Below are the code and all the weights of a small trained network. Each question names an input and a target symbol and asks about switching units off, where a switched-off unit gives its printed mean instead of its output.

import numpy as np


def w(rows, s, z=0):
    codes = np.array(rows[::2]) - 128.0
    scale = np.full(codes.shape[1], s)
    scale[-1] = z or s
    return codes * scale


def f(y):
    return y / 2 * (1 + np.tanh(0.7978845608 * (y + 0.044715 * y**3)))


def softmax(a):
    e = np.exp(a - a.max(-1, keepdims=True))
    return e / e.sum(-1, keepdims=True)


def log_softmax(a):
    a = a - a.max(-1, keepdims=True)
    return a - np.log(np.exp(a).sum(-1, keepdims=True))


def net(x, mask):
    ids = ['ΔΛΠΨαζθξστ'.index(c) for c in x.split()]
    T = len(ids)
    res = E[ids] + P[:T]
    r = res
    for j in range(2):
        rows = slice(2 * j, 2 * j + 2)
        q, k, v = (r @ M[0][rows].T for M in (Q, K, V))
        z = softmax(np.where(np.tri(T) > 0, q @ k.T / 2**0.5, -1e9)) @ v
        o = O[0][rows]
        res = res + np.where(mask[j], z, o[:, -1]) @ o[:, :-1]
    y = f(res @ A[0][:, :-1].T + A[0][:, -1])
    res = res + np.where(mask[2:18], y, B[0][:, -1]) @ B[0][:, :-1]
    return log_softmax(res[-1] @ U[:, :-1].T + U[:, -1])


Q, K, V, O, A, B = {}, {}, {}, {}, {}, {}
E = w([
[115,129,168,211,137,117],'Δ',
[84,156,83,104,91,145],'Λ',
[110,130,172,210,137,121],'Π',
[80,125,177,218,130,136],'Ψ',
[122,154,148,225,139,79],'α',
[84,150,170,157,208,164],'ζ',
[134,179,157,138,161,71],'θ',
[253,173,138,176,131,113],'ξ',
[213,150,133,118,189,185],'σ',
[150,132,166,103,89,185],'τ',
],0.011)
P = w([
[149,80,228,205,159,120],'0',
[157,89,220,179,171,132],'1',
[145,106,219,163,164,141],'2',
[135,128,203,162,155,149],'3',
[133,144,194,157,142,156],'4',
[127,161,180,152,137,161],'5',
[113,176,167,145,131,173],'6',
[107,192,158,135,122,178],'7',
[104,207,142,129,116,182],'8',
[95,222,130,130,108,190],'9',
[80,240,117,120,100,196],'10',
[78,244,110,111,103,206],'11',
[57,255,101,111,91,217],'12',
],0.0059)
Q[0] = w([
[106,237,228,251,141,175],'head 1',
[149,68,76,82,50,101],'head 1',
[168,19,10,3,111,43],'head 2',
[96,34,46,75,96,78],'head 2',
],0.013)
K[0] = w([
[125,240,83,93,135,174],'head 1',
[112,9,192,138,155,119],'head 1',
[157,73,231,165,156,117],'head 2',
[166,109,212,180,175,92],'head 2',
],0.013)
V[0] = w([
[84,137,116,187,25,2],'head 1',
[255,138,70,156,47,121],'head 1',
[226,170,111,73,210,79],'head 2',
[182,129,162,24,22,197],'head 2',
],0.0077)
O[0] = w([
[109,112,148,160,2,155,2],'head 1',
[211,132,200,55,108,205,83],'head 1',
[79,215,222,74,158,82,73],'head 2',
[134,52,137,36,192,62,131],'head 2',
],0.0099,0.0041)
A[0] = w([
[131,48,137,87,163,63,217],'neuron 1',
[137,185,243,93,149,93,145],'neuron 2',
[176,102,133,129,124,36,251],'neuron 3',
[164,2,13,144,108,227,180],'neuron 4',
[156,62,180,140,135,135,240],'neuron 5',
[215,72,145,73,121,208,234],'neuron 6',
[190,144,114,141,117,36,227],'neuron 7',
[21,194,146,143,50,97,180],'neuron 8',
[207,82,128,49,136,200,191],'neuron 9',
[152,199,221,150,37,219,147],'neuron 10',
[137,68,45,187,59,186,159],'neuron 11',
[100,85,131,80,181,76,232],'neuron 12',
[103,83,9,182,168,47,155],'neuron 13',
[103,155,159,68,195,53,215],'neuron 14',
[115,220,186,108,141,161,147],'neuron 15',
[123,54,141,86,163,59,221],'neuron 16',
],0.0069,0.0028)
B[0] = w([
[104,72,64,74,48,112,173],'neuron 1',
[161,114,151,42,156,147,218],'neuron 2',
[54,51,91,62,123,157,160],'neuron 3',
[167,61,254,185,221,112,181],'neuron 4',
[100,68,100,77,93,164,190],'neuron 5',
[32,123,105,161,127,127,204],'neuron 6',
[43,89,90,81,151,179,159],'neuron 7',
[72,170,146,153,74,27,194],'neuron 8',
[54,131,106,166,130,87,202],'neuron 9',
[137,153,61,59,6,145,191],'neuron 10',
[224,65,119,164,171,116,201],'neuron 11',
[137,93,74,68,85,67,208],'neuron 12',
[112,106,48,105,188,224,241],'neuron 13',
[175,106,130,80,145,51,254],'neuron 14',
[134,203,175,80,126,148,212],'neuron 15',
[114,72,67,64,63,106,175],'neuron 16',
],0.0065,0.0038)
U = w([
[138,182,142,74,71,245,142],'Δ',
[224,47,185,171,168,194,119],'Λ',
[164,128,118,133,111,111,8],'Π',
[60,170,77,171,180,181,161],'Ψ',
[223,155,217,105,200,65,129],'α',
[54,54,69,73,100,92,230],'ζ',
[198,165,76,151,57,58,137],'θ',
[2,190,208,142,77,34,141],'ξ',
[158,137,102,115,134,128,2],'σ',
[173,115,105,132,117,124,63],'τ',
],0.0063,0.0033)

Each question gives the input, a string of symbols that net reads in full, and the target symbol t.
The units are the heads (2 rows each of Q, K, V and O) and the neurons (one row each of A and B). Each row of codes is followed by its name. A weight is (code - 128) times the scale printed after its matrix; where a second scale follows, it is the last column's (O, A, B and U).
mask holds one flag per unit, heads first, then neurons. A switched-off unit (its flag False) gives its mean, the last column of its rows in O or B, instead of its output. The means were averaged over made-up inputs and are rounded, as every weight is.
A unit's drop is (log p(t) with every unit on - log p(t) with that unit switched off) / (log p(t) with every unit on - log p(t) with every unit switched off).
The circuit of an input: a set's keep is (log p(t) with only the set's units on - log p(t) with every unit switched off) / (log p(t) with every unit on - log p(t) with every unit switched off). Starting from the 12 units with the biggest drops (on a tie, the unit counted first), units are removed one at a time, each time the one whose removal leaves the highest keep (on an exact tie, the one counted first), for as long as the keep stays at least 0.8.
circuit, biggest first: the units of the circuit, biggest drop first
most important unit: the unit with the biggest drop
k most important neurons: the k neurons with the biggest drops, biggest first
which heads matter: for each layer, one digit per head in row order, 1 if its drop is at least 0.15 and else 0, layers parted by /
drop when u is switched off: that unit's drop, to one decimal
input Ψ Ψ α, target θ: circuit, biggest first	(head 2; head 1; neuron 10; neuron 11)
input α ζ Ψ, target Ψ: circuit, biggest first	(head 1; head 2; neuron 13)
input θ ζ Ψ ζ α ζ Ψ ξ Δ, target Δ: circuit, biggest first	(head 1; neuron 10; head 2)
input α Δ σ Ψ θ α σ, target α: circuit, biggest first	(head 2; head 1; neuron 14)
input Ψ Ψ ξ θ θ Ψ Δ, target ξ: circuit, biggest first	(head 2; neuron 8; head 1)
input Ψ α Ψ, target θ: 3 most important neurons	(neuron 10; neuron 8; neuron 11)
input Π α ξ Δ, target Δ: which heads matter	11
input α Ψ Δ Ψ Ψ Ψ Ψ θ Ψ, target ξ: most important unit	neuron 8
input θ τ Ψ Ψ ζ σ τ α ξ τ σ ζ θ, target α: which heads matter	11
input θ Ψ α, target ξ: circuit, biggest first	(head 2; neuron 8; head 1)
input ζ Δ ζ Ψ ζ Ψ Ψ α Δ ξ Ψ, target Δ: circuit, biggest first	(head 1; neuron 10)
input τ τ Ψ Π ζ Δ ζ Π Ψ, target Ψ: 2 most important neurons	(neuron 13; neuron 14)
input ζ σ τ Ψ ζ Ψ Ψ Ψ Ψ Ψ Δ, target Λ: circuit, biggest first	(head 2; neuron 11; neuron 4)
input ζ Ψ Δ Ψ Π ζ ζ θ, target ξ: circuit, biggest first	(head 2; head 1; neuron 8)
input Ψ Π τ ζ Δ σ α ξ Ψ ζ Ψ ξ, target Δ: most important unit	head 1
input Ψ ζ σ Ψ Ψ α Ψ Ψ σ ζ Π, target α: which heads matter	11
input ζ Ψ α, target Ψ: circuit, biggest first	(neuron 13; head 1; head 2)
input τ ξ τ ζ ζ ζ τ Ψ ζ ξ ζ ξ Π, target Δ: which heads matter	10
input θ ζ σ ξ σ α Ψ τ Π σ Ψ, target α: circuit, biggest first	(head 1; head 2; neuron 14)
input Ψ ζ ξ Δ Π, target Δ: which heads matter	11
input ζ σ Ψ σ σ Ψ Ψ σ Ψ Ψ σ, target α: which heads matter	11
input σ Δ ξ Ψ Π θ, target ξ: 3 most important neurons	(neuron 8; neuron 13; neuron 11)
input Ψ Ψ τ τ Π Ψ Δ ζ θ Ψ ξ ζ, target Δ: 2 most important neurons	(neuron 10; neuron 15)
input Ψ α ξ ζ, target Δ: drop when head 1 is switched off	0.5
input σ Δ ζ θ ξ, target Δ: drop when neuron 13 is switched off	0.0
